Below is a small trained network, with its code and all its weights. Each question gives an input and a class and asks what happens when units are switched off, that is, made to give their printed mean instead of their output.

import numpy as np


def w(rows, s, z=0):
    codes = np.array(rows[::2]) - 128.0
    scale = np.full(codes.shape[1], s)
    scale[-1] = z or s
    return codes * scale


def f(y):
    return y / 2 * (1 + np.tanh(0.7978845608 * (y + 0.044715 * y**3)))


def log_softmax(a):
    a = a - a.max(-1, keepdims=True)
    return a - np.log(np.exp(a).sum(-1, keepdims=True))


def net(x, mask):
    res = np.array(x, float).reshape(1, 7) / 4 @ E
    y = f(res @ A[0][:, :-1].T + A[0][:, -1])
    res = res + np.where(mask, y, B[0][:, -1]) @ B[0][:, :-1]
    return log_softmax(res[-1] @ U[:, :-1].T + U[:, -1])


A, B = {}, {}
E = w([
[137,129,142,148,128],'x0',
[56,197,216,62,94],'x1',
[129,128,130,124,129],'x2',
[196,218,92,116,36],'x3',
[209,172,145,98,254],'x4',
[200,39,199,67,74],'x5',
[128,130,128,128,129],'x6',
],0.006)
A[0] = w([
[176,32,190,48,115,73],'n1',
[103,112,139,198,60,91],'n2',
[163,147,173,178,178,78],'n3',
[186,44,126,37,98,64],'n4',
[178,76,67,203,145,92],'n5',
[98,164,86,164,142,37],'n6',
[207,202,97,164,80,111],'n7',
[99,107,149,72,206,125],'n8',
[66,148,87,153,179,100],'n9',
[63,110,96,177,76,112],'n10',
[222,254,88,92,90,131],'n11',
[80,81,151,158,190,184],'n12',
[77,162,73,186,179,83],'n13',
[74,75,197,193,211,131],'n14',
[136,148,93,189,150,72],'n15',
[186,98,203,138,112,103],'n16',
[175,77,178,97,109,63],'n17',
[138,208,111,180,143,87],'n18',
[145,100,148,99,127,48],'n19',
[61,61,154,198,85,116],'n20',
[143,158,150,88,185,105],'n21',
[216,145,171,156,199,166],'n22',
[212,109,62,133,204,73],'n23',
[171,124,106,104,189,99],'n24',
[108,48,114,64,206,126],'n25',
[94,174,169,124,195,254],'n26',
[74,91,119,155,83,130],'n27',
[173,153,176,161,197,91],'n28',
[186,151,84,72,117,165],'n29',
[202,90,166,120,107,57],'n30',
[77,82,141,115,184,161],'n31',
[170,74,134,98,124,73],'n32',
[150,190,179,87,193,109],'n33',
[72,76,125,150,106,121],'n34',
[122,92,98,107,77,42],'n35',
[160,74,47,185,128,78],'n36',
[69,219,147,157,175,168],'n37',
[163,154,112,77,185,128],'n38',
[204,73,25,143,161,73],'n39',
],0.011,0.0039)
B[0] = w([
[83,177,168,149,206,216],'n1',
[147,227,81,83,120,163],'n2',
[193,223,89,183,128,154],'n3',
[110,170,148,170,235,192],'n4',
[191,85,219,24,86,177],'n5',
[53,200,175,101,201,143],'n6',
[45,26,52,218,127,198],'n7',
[96,155,96,138,33,194],'n8',
[109,110,143,157,217,177],'n9',
[183,223,142,82,177,178],'n10',
[46,44,80,183,82,253],'n11',
[112,55,78,180,109,206],'n12',
[109,106,177,147,254,186],'n13',
[24,58,58,196,54,222],'n14',
[59,145,144,74,208,143],'n15',
[102,109,179,150,222,169],'n16',
[94,157,154,120,228,168],'n17',
[60,127,167,114,174,171],'n18',
[126,160,118,73,180,128],'n19',
[218,228,58,90,98,186],'n20',
[210,221,138,93,71,178],'n21',
[153,163,47,112,98,225],'n22',
[170,152,152,83,106,197],'n23',
[189,170,104,74,102,170],'n24',
[67,101,37,143,108,201],'n25',
[147,107,200,93,101,242],'n26',
[233,234,102,53,135,170],'n27',
[174,220,102,144,109,183],'n28',
[40,83,33,177,96,177],'n29',
[59,136,157,155,205,161],'n30',
[103,88,44,178,49,193],'n31',
[115,128,153,116,213,150],'n32',
[226,217,147,73,73,211],'n33',
[200,205,65,125,101,161],'n34',
[115,202,88,123,167,136],'n35',
[158,132,230,41,75,167],'n36',
[104,95,204,36,188,232],'n37',
[246,197,54,126,100,184],'n38',
[175,51,193,32,85,191],'n39',
],0.0054,0.007)
U = w([
[166,158,122,104,104,98],'0',
[90,84,181,142,248,2],'1',
[88,51,101,166,91,127],'2',
[126,79,186,73,92,196],'3',
[126,93,129,141,124,180],'4',
],0.011,0.0026)

Each question gives the input, the list of numbers given to net, and the class t.
The units are the neurons (one row each of A and B). Each row of codes is followed by its name. A weight is (code - 128) times the scale printed after its matrix; where a second scale follows, it is the last column's (A, B and U).
mask holds one flag per neuron, in row order. A switched-off neuron (its flag False) gives its mean, the last column of its row in B, instead of its output. The means were averaged over made-up inputs and are rounded, as every weight is.
A unit's drop is (log p(t) with every unit on - log p(t) with that unit switched off) / (log p(t) with every unit on - log p(t) with every unit switched off).
The circuit of an input: a set's keep is (log p(t) with only the set's units on - log p(t) with every unit switched off) / (log p(t) with every unit on - log p(t) with every unit switched off). Starting from the 12 units with the biggest drops (on a tie, the unit counted first), units are removed one at a time, each time the one whose removal leaves the highest keep (on an exact tie, the one counted first), for as long as the keep stays at least 0.8.
units of the circuit, in order: the units of the circuit, biggest drop first
most important unit: the unit with the biggest drop
k most important neurons: the k neurons with the biggest drops, biggest first
drop of u: that unit's drop, to one decimal
input [-7,7,-6,-8,-3,-4,-1], class 2: most important unit : n14
input [-1,-8,7,6,-6,-2,-2], class 3: units of the circuit, in order : n36; n5
input [7,-8,-1,-2,-4,-4,3], class 3: units of the circuit, in order : n5; n36
input [-5,-2,6,-6,5,0,1], class 2: units of the circuit, in order : n14; n25
input [-1,-7,3,-2,4,2,-6], class 3: units of the circuit, in order : n39; n5
input [5,5,-7,3,4,-5,5], class 1: units of the circuit, in order : n37; n18
input [0,0,1,7,5,5,-1], class 2: units of the circuit, in order : n11; n7
input [6,3,-2,-8,3,-6,-3], class 2: 2 most important neurons : n14; n31
input [-2,-5,-5,4,2,1,-4], class 3: 2 most important neurons : n39; n5
input [1,-1,-1,-7,-8,5,-1], class 0: units of the circuit, in order : n20; n27
input [5,-8,5,2,5,-4,-5], class 3: 3 most important neurons : n39; n5; n36
input [-6,5,7,-1,-7,-6,-7], class 0: units of the circuit, in order : n27; n10
input [-7,-7,-4,1,6,-4,2], class 3: units of the circuit, in order : n39; n5
input [3,-5,-6,-4,-6,-8,6], class 1: most important unit : n13
input [1,2,5,-8,8,-3,8], class 0: 2 most important neurons : n33; n21
input [6,-6,-7,8,4,-7,4], class 2: 3 most important neurons : n7; n11; n29
input [-7,7,7,8,6,-4,8], class 2: 3 most important neurons : n11; n7; n29
input [2,6,-7,8,-7,-1,5], class 2: 3 most important neurons : n11; n7; n33
input [-3,-1,3,0,-4,1,5], class 0: 3 most important neurons : n11; n14; n7
input [-6,8,-6,-4,-6,8,-7], class 1: most important unit : n1
input [4,8,-3,-3,2,-4,-4], class 3: drop of n23 : 0.0
input [-5,-8,-7,-7,-5,-7,6], class 3: drop of n5 : 0.5
input [6,-4,-5,0,-6,7,-7], class 1: drop of n4 : 0.2
